Below is a small trained network, with its code and all its weights. Each question gives an input and a target symbol and asks what happens when units are switched off, that is, made to give their printed mean instead of their output.

import numpy as np


def w(rows, s, z=0):
    codes = np.array(rows[::2]) - 128.0
    scale = np.full(codes.shape[1], s)
    scale[-1] = z or s
    return codes * scale


def f(y):
    return y / 2 * (1 + np.tanh(0.7978845608 * (y + 0.044715 * y**3)))


def softmax(a):
    e = np.exp(a - a.max(-1, keepdims=True))
    return e / e.sum(-1, keepdims=True)


def log_softmax(a):
    a = a - a.max(-1, keepdims=True)
    return a - np.log(np.exp(a).sum(-1, keepdims=True))


def net(x, mask):
    ids = ['ΔΨβεηθπφ'.index(c) for c in x.split()]
    T = len(ids)
    res = E[ids] + P[:T]
    q, k, v = (res @ M[0].T for M in (Q, K, V))
    z = softmax(np.where(np.tri(T) > 0, q @ k.T / 2**0.5, -1e9)) @ v
    res = res + np.where(mask[0], z, O[0][:, -1]) @ O[0][:, :-1]
    y = f(res @ A[0][:, :-1].T + A[0][:, -1])
    res = res + np.where(mask[1:9], y, B[0][:, -1]) @ B[0][:, :-1]
    return log_softmax(res[-1] @ U[:, :-1].T + U[:, -1])


Q, K, V, O, A, B = {}, {}, {}, {}, {}, {}
E = w([
[99,92,119,125,141,127],'Δ',
[250,92,179,109,126,123],'Ψ',
[85,77,128,128,173,172],'β',
[79,75,85,114,128,147],'ε',
[126,116,46,95,148,172],'η',
[110,160,151,171,191,192],'θ',
[92,160,82,125,193,109],'π',
[128,157,174,163,16,121],'φ',
],0.018)
P = w([
[147,91,164,255,197,77],'0',
[142,111,122,221,124,158],'1',
[128,139,89,202,111,173],'2',
[89,148,96,144,112,189],'3',
[77,173,87,97,120,186],'4',
[58,176,91,67,145,177],'5',
[42,184,92,24,157,164],'6',
],0.0093)
Q[0] = w([
[127,160,107,179,107,120],'h0',
[249,122,193,125,109,71],'h0',
],0.016)
K[0] = w([
[142,139,126,255,104,78],'h0',
[192,12,128,143,157,121],'h0',
],0.01)
V[0] = w([
[141,169,254,235,58,129],'h0',
[81,16,106,73,25,87],'h0',
],0.0078)
O[0] = w([
[116,149,144,55,173,128,255],'h0',
[157,4,82,129,174,62,9],'h0',
],0.014,0.0036)
A[0] = w([
[142,101,154,96,167,76,138],'n0',
[132,203,177,78,120,131,75],'n1',
[164,112,188,204,10,139,135],'n2',
[47,151,119,111,137,141,210],'n3',
[143,59,130,169,174,155,98],'n4',
[126,117,171,161,161,32,251],'n5',
[103,131,127,231,97,147,45],'n6',
[160,153,153,119,51,180,204],'n7',
],0.012,0.0034)
B[0] = w([
[132,191,83,178,104,110,151],'n0',
[128,38,69,109,92,129,246],'n1',
[250,129,93,212,187,126,171],'n2',
[184,163,138,129,183,91,252],'n3',
[116,18,176,111,146,96,150],'n4',
[209,170,188,159,95,58,136],'n5',
[50,128,84,183,103,131,193],'n6',
[108,143,181,101,82,95,230],'n7',
],0.011)
U = w([
[254,142,185,155,108,71,182],'Δ',
[92,79,89,82,82,95,72],'Ψ',
[71,89,222,147,170,158,132],'β',
[77,46,100,120,118,60,55],'ε',
[152,55,32,160,129,179,58],'η',
[54,143,197,59,52,158,255],'θ',
[96,207,135,188,100,136,114],'π',
[152,171,112,97,225,140,121],'φ',
],0.0085,0.0037)

Each question gives the input, a string of symbols that net reads in full, and the target symbol t.
The units are the heads (2 rows each of Q, K, V and O) and the neurons (one row each of A and B). Each row of codes is followed by its name. A weight is (code - 128) times the scale printed after its matrix; where a second scale follows, it is the last column's (O, A, B and U).
mask holds one flag per unit, heads first, then neurons. A switched-off unit (its flag False) gives its mean, the last column of its rows in O or B, instead of its output. The means were averaged over made-up inputs and are rounded, as every weight is.
A unit's drop is (log p(t) with every unit on - log p(t) with that unit switched off) / (log p(t) with every unit on - log p(t) with every unit switched off).
The circuit of an input: a set's keep is (log p(t) with only the set's units on - log p(t) with every unit switched off) / (log p(t) with every unit on - log p(t) with every unit switched off). Starting from all 9 units, units are removed one at a time, each time the one whose removal leaves the highest keep (on an exact tie, the one counted first), for as long as the keep stays at least 0.8.
units of the circuit, in order: the units of the circuit, biggest drop first
most important unit: the unit with the biggest drop
k most important neurons: the k neurons with the biggest drops, biggest first
drop of u: that unit's drop, to one decimal
input Δ θ η, target θ: units of the circuit, in order -> [h0, n7]
input β π η Δ, target π: 2 most important neurons -> [n1, n6]
input φ η Ψ ε η Ψ, target θ: most important neuron -> [n3]
input ε Ψ φ β, target φ: units of the circuit, in order -> [h0, n3]
input Δ ε η Δ, target η: 2 most important neurons -> [n7, n2]
input π ε ε η π φ, target Δ: 2 most important neurons -> [n2, n7]
input β ε β, target ε: units of the circuit, in order -> [h0, n4]
input η π η φ θ, target φ: units of the circuit, in order -> [h0, n3]
input θ Ψ θ Ψ β, target θ: units of the circuit, in order -> [h0, n2]
input θ θ φ π η η, target π: 2 most important neurons -> [n1, n4]
input θ Δ θ β φ ε Δ, target φ: units of the circuit, in order -> [n1, n7, h0]
input Ψ ε Ψ Δ, target ε: 3 most important neurons -> [n4, n2, n3]
input η ε φ η φ η, target φ: units of the circuit, in order -> [n1, h0]
input π ε η β, target η: 3 most important neurons -> [n2, n7, n6]
input η η η Δ, target η: 2 most important neurons -> [n2, n7]
input π η φ θ η, target φ: most important unit -> n3
input θ Ψ ε, target θ: 3 most important neurons -> [n2, n7, n0]
input φ φ ε π Δ β, target π: 2 most important neurons -> [n1, n6]
input Δ φ ε Ψ θ Δ, target θ: 2 most important neurons -> [n2, n7]
input Ψ Δ π β π θ, target π: most important unit -> h0
input ε η η ε, target η: 2 most important neurons -> [n7, n2]
input ε Ψ φ β Ψ, target θ: drop of n2 -> 0.2
input β φ φ Δ π φ, target Ψ: drop of n7 -> 0.1
input φ φ β ε, target φ: drop of n1 -> 0.1
input Ψ φ β Ψ π π, target π: drop of n7 -> 0.0
